Below is a small trained network, with its code and all its weights. Each question gives an input and a class and asks what happens when units are switched off, that is, made to give their printed mean instead of their output.

import numpy as np


def w(rows, s, z=0):
    codes = np.array(rows[::2]) - 128.0
    scale = np.full(codes.shape[1], s)
    scale[-1] = z or s
    return codes * scale


def norm(h):
    return h / np.sqrt((h * h).mean(-1, keepdims=True) + 1e-5)


def f(y):
    return y / 2 * (1 + np.tanh(0.7978845608 * (y + 0.044715 * y**3)))


def log_softmax(a):
    a = a - a.max(-1, keepdims=True)
    return a - np.log(np.exp(a).sum(-1, keepdims=True))


def net(x, mask):
    res = np.array(x, float).reshape(1, 8) / 4 @ E
    u = 0
    for l in range(2):
        y = f(norm(res) @ A[l][:, :-1].T + A[l][:, -1])
        res = res + np.where(mask[u : u + 5], y, B[l][:, -1]) @ B[l][:, :-1]
        u += 5
    return log_softmax(norm(res)[-1] @ U[:, :-1].T + U[:, -1])


A, B = {}, {}
E = w([
[127,123,98,123,131,119,120,115,105,136,115],'x0',
[119,132,147,115,159,81,217,177,61,52,106],'x1',
[136,112,145,126,113,164,154,112,147,117,110],'x2',
[154,139,83,104,158,128,117,142,148,102,123],'x3',
[201,154,93,246,101,153,139,166,103,143,115],'x4',
[147,125,108,104,138,123,91,139,73,146,137],'x5',
[125,126,84,109,126,134,104,103,61,124,114],'x6',
[91,163,162,101,172,179,107,99,167,202,104],'x7',
],0.011)
A[0] = w([
[145,98,146,127,144,103,126,158,217,112,203,42],'L0N1',
[94,218,136,120,143,187,191,205,110,187,79,6],'L0N2',
[104,143,125,101,162,57,90,73,196,208,109,152],'L0N3',
[63,46,224,1,136,16,154,122,112,72,77,130],'L0N4',
[99,77,53,67,21,112,88,135,141,66,188,81],'L0N5',
],0.0062,0.0022)
B[0] = w([
[112,112,77,179,103,76,23,84,88,91,178,140],'L0N1',
[243,113,126,117,206,189,122,37,113,110,182,150],'L0N2',
[81,203,20,67,113,193,46,181,207,103,65,178],'L0N3',
[80,97,174,87,184,132,145,49,101,142,254,254],'L0N4',
[93,177,119,134,196,116,173,29,158,213,149,169],'L0N5',
],0.0075,0.0076)
A[1] = w([
[31,100,177,84,181,190,22,78,182,179,98,205],'L1N1',
[140,105,94,215,56,6,216,203,94,97,102,31],'L1N2',
[148,254,49,192,172,100,165,58,111,224,164,133],'L1N3',
[217,97,98,231,67,129,57,95,190,162,137,147],'L1N4',
[189,177,138,186,196,252,124,83,71,150,82,250],'L1N5',
],0.0071,0.0015)
B[1] = w([
[155,228,74,98,99,196,59,104,169,172,75,254],'L1N1',
[198,93,182,152,61,113,34,116,62,123,129,191],'L1N2',
[132,125,186,70,163,105,207,29,205,108,132,198],'L1N3',
[7,100,124,79,254,67,168,76,139,126,158,220],'L1N4',
[90,88,134,136,196,109,135,146,108,116,194,211],'L1N5',
],0.0098,0.0086)
U = w([
[45,133,117,39,185,144,137,86,156,112,179,8],'0',
[82,77,115,128,207,78,212,141,101,77,253,72],'1',
[218,176,78,150,35,191,60,209,109,108,48,254],'2',
],0.0065,0.0032)

Each question gives the input, the list of numbers given to net, and the class t.
The units are the neurons (one row each of A and B). Each row of codes is followed by its name. A weight is (code - 128) times the scale printed after its matrix; where a second scale follows, it is the last column's (A, B and U).
mask holds one flag per neuron, layer by layer. A switched-off neuron (its flag False) gives its mean, the last column of its row in B, instead of its output. The means were averaged over made-up inputs and are rounded, as every weight is.
A unit's drop is (log p(t) with every unit on - log p(t) with that unit switched off) / (log p(t) with every unit on - log p(t) with every unit switched off).
The circuit of an input: a set's keep is (log p(t) with only the set's units on - log p(t) with every unit switched off) / (log p(t) with every unit on - log p(t) with every unit switched off). Starting from all 10 units, units are removed one at a time, each time the one whose removal leaves the highest keep (on an exact tie, the one counted first), for as long as the keep stays at least 0.8.
circuit, biggest first: the units of the circuit, biggest drop first
k most important neurons: the k neurons with the biggest drops, biggest first
top k neurons in layer l: the k neurons of layer l with the biggest drops, biggest first
drop of u: that unit's drop, to one decimal
input [-7,-6,-7,-2,6,8,3,-4], class 1: top neuron in layer 1 -> [L1N1]
input [-5,-8,8,-5,4,5,4,-5], class 1: circuit, biggest first -> [L1N1, L0N3]
input [6,-7,5,-4,8,1,-3,-1], class 1: circuit, biggest first -> [L1N1, L1N5]
input [1,3,-7,7,4,-8,-4,-2], class 2: top 2 neurons in layer 1 -> [L1N2, L1N5]
input [4,-6,0,6,4,-6,5,-1], class 1: circuit, biggest first -> [L1N4, L1N5]
input [-7,5,-5,1,3,6,2,0], class 2: circuit, biggest first -> [L0N4, L1N4]
input [-7,-7,3,1,-8,4,-1,5], class 2: circuit, biggest first -> [L1N1, L1N4]
input [-6,0,-4,-5,-4,6,-4,7], class 2: 2 most important neurons -> [L1N1, L1N4]
input [-1,1,4,1,7,-4,6,8], class 1: top 2 neurons in layer 1 -> [L1N5, L1N1]
input [-6,-8,5,5,4,-2,-6,-8], class 1: top 2 neurons in layer 1 -> [L1N4, L1N1]
input [2,3,1,-8,3,3,4,5], class 1: top 2 neurons in layer 1 -> [L1N5, L1N1]
input [-4,-2,3,-1,1,1,-4,-2], class 1: 3 most important neurons -> [L1N4, L1N1, L0N3]
input [-8,8,-2,4,5,-2,-1,0], class 2: drop of L1N2 -> 0.2
input [6,-7,-2,-2,-3,2,0,1], class 2: drop of L0N3 -> 0.2
input [-6,-6,8,5,4,-3,4,-3], class 1: drop of L1N1 -> 0.2
input [3,-5,8,3,-5,-2,0,6], class 2: most important neuron -> [L1N1]
